Here is a tiny trained network, its code and every weight. The questions are about switching its units off for an input and a class, where a switched-off unit gives its printed mean instead of its output.

import numpy as np


def w(rows, s, z=0):
    codes = np.array(rows[::2]) - 128.0
    scale = np.full(codes.shape[1], s)
    scale[-1] = z or s
    return codes * scale


def norm(h):
    return h / np.sqrt((h * h).mean(-1, keepdims=True) + 1e-5)


def f(y):
    return np.maximum(y, 0)


def log_softmax(a):
    a = a - a.max(-1, keepdims=True)
    return a - np.log(np.exp(a).sum(-1, keepdims=True))


def net(x, mask):
    res = np.array(x, float).reshape(1, 5) / 4 @ E
    u = 0
    for l in range(2):
        y = f(norm(res) @ A[l][:, :-1].T + A[l][:, -1])
        res = res + np.where(mask[u : u + 7], y, B[l][:, -1]) @ B[l][:, :-1]
        u += 7
    return log_softmax(norm(res)[-1] @ U[:, :-1].T + U[:, -1])


A, B = {}, {}
E = w([
[157,225,168],'x0',
[135,78,95],'x1',
[145,102,163],'x2',
[30,181,31],'x3',
[104,2,200],'x4',
],0.0037)
A[0] = w([
[28,153,6,142],'0.n1',
[1,66,40,38],'0.n2',
[142,211,171,3],'0.n3',
[39,115,56,33],'0.n4',
[37,213,218,23],'0.n5',
[19,159,232,18],'0.n6',
[199,229,77,23],'0.n7',
],0.0073,0.0032)
B[0] = w([
[157,104,90,253],'0.n1',
[101,98,43,219],'0.n2',
[111,161,72,152],'0.n3',
[124,56,51,184],'0.n4',
[110,191,254,159],'0.n5',
[112,253,176,154],'0.n6',
[247,147,123,190],'0.n7',
],0.0067,0.005)
A[1] = w([
[199,24,98,152],'1.n1',
[166,63,61,140],'1.n2',
[150,52,194,225],'1.n3',
[164,254,84,25],'1.n4',
[90,17,143,62],'1.n5',
[164,114,157,188],'1.n6',
[96,150,110,2],'1.n7',
],0.0086,0.0014)
B[1] = w([
[110,169,191,254],'1.n1',
[111,101,163,233],'1.n2',
[2,31,190,206],'1.n3',
[192,98,101,217],'1.n4',
[156,200,136,208],'1.n5',
[43,94,67,176],'1.n6',
[76,101,108,134],'1.n7',
],0.008,0.0054)
U = w([
[72,68,33,155],'0',
[26,78,217,204],'1',
[235,174,91,181],'2',
[112,245,225,4],'3',
],0.012,0.0043)

Each question gives the input, the list of numbers given to net, and the class t.
The units are the neurons (one row each of A and B). Each row of codes is followed by its name. A weight is (code - 128) times the scale printed after its matrix; where a second scale follows, it is the last column's (A, B and U).
mask holds one flag per neuron, layer by layer. A switched-off neuron (its flag False) gives its mean, the last column of its row in B, instead of its output. The means were averaged over made-up inputs and are rounded, as every weight is.
A unit's drop is (log p(t) with every unit on - log p(t) with that unit switched off) / (log p(t) with every unit on - log p(t) with every unit switched off).
The circuit of an input: a set's keep is (log p(t) with only the set's units on - log p(t) with every unit switched off) / (log p(t) with every unit on - log p(t) with every unit switched off). Starting from the 12 units with the biggest drops (on a tie, the unit counted first), units are removed one at a time, each time the one whose removal leaves the highest keep (on an exact tie, the one counted first), for as long as the keep stays at least 0.8.
circuit, biggest first: the units of the circuit, biggest drop first
top k neurons: the k neurons with the biggest drops, biggest first
drop when u is switched off: that unit's drop, to one decimal
input [4,1,4,5,6], class 3: circuit, biggest first => 0.n6
input [3,-5,-8,-2,5], class 3: top 2 neurons => 0.n6; 1.n3
input [-1,-1,-6,4,-5], class 2: top 2 neurons => 1.n3; 0.n7
input [5,-1,-5,6,1], class 2: circuit, biggest first => 1.n3; 1.n4
input [6,-5,0,-5,-1], class 2: circuit, biggest first => 1.n1; 1.n4
input [5,-7,-5,-4,-3], class 2: top 2 neurons => 1.n4; 1.n1
input [6,-1,5,8,7], class 3: top 2 neurons => 0.n5; 0.n6
input [0,-5,-1,4,3], class 0: top 2 neurons => 1.n1; 0.n2
input [8,-5,1,4,0], class 2: drop when 0.n7 is switched off => 0.2
input [1,-7,-7,1,6], class 3: drop when 0.n5 is switched off => 0.0
input [-6,-2,-1,-2,-6], class 2: drop when 1.n3 is switched off => 0.1
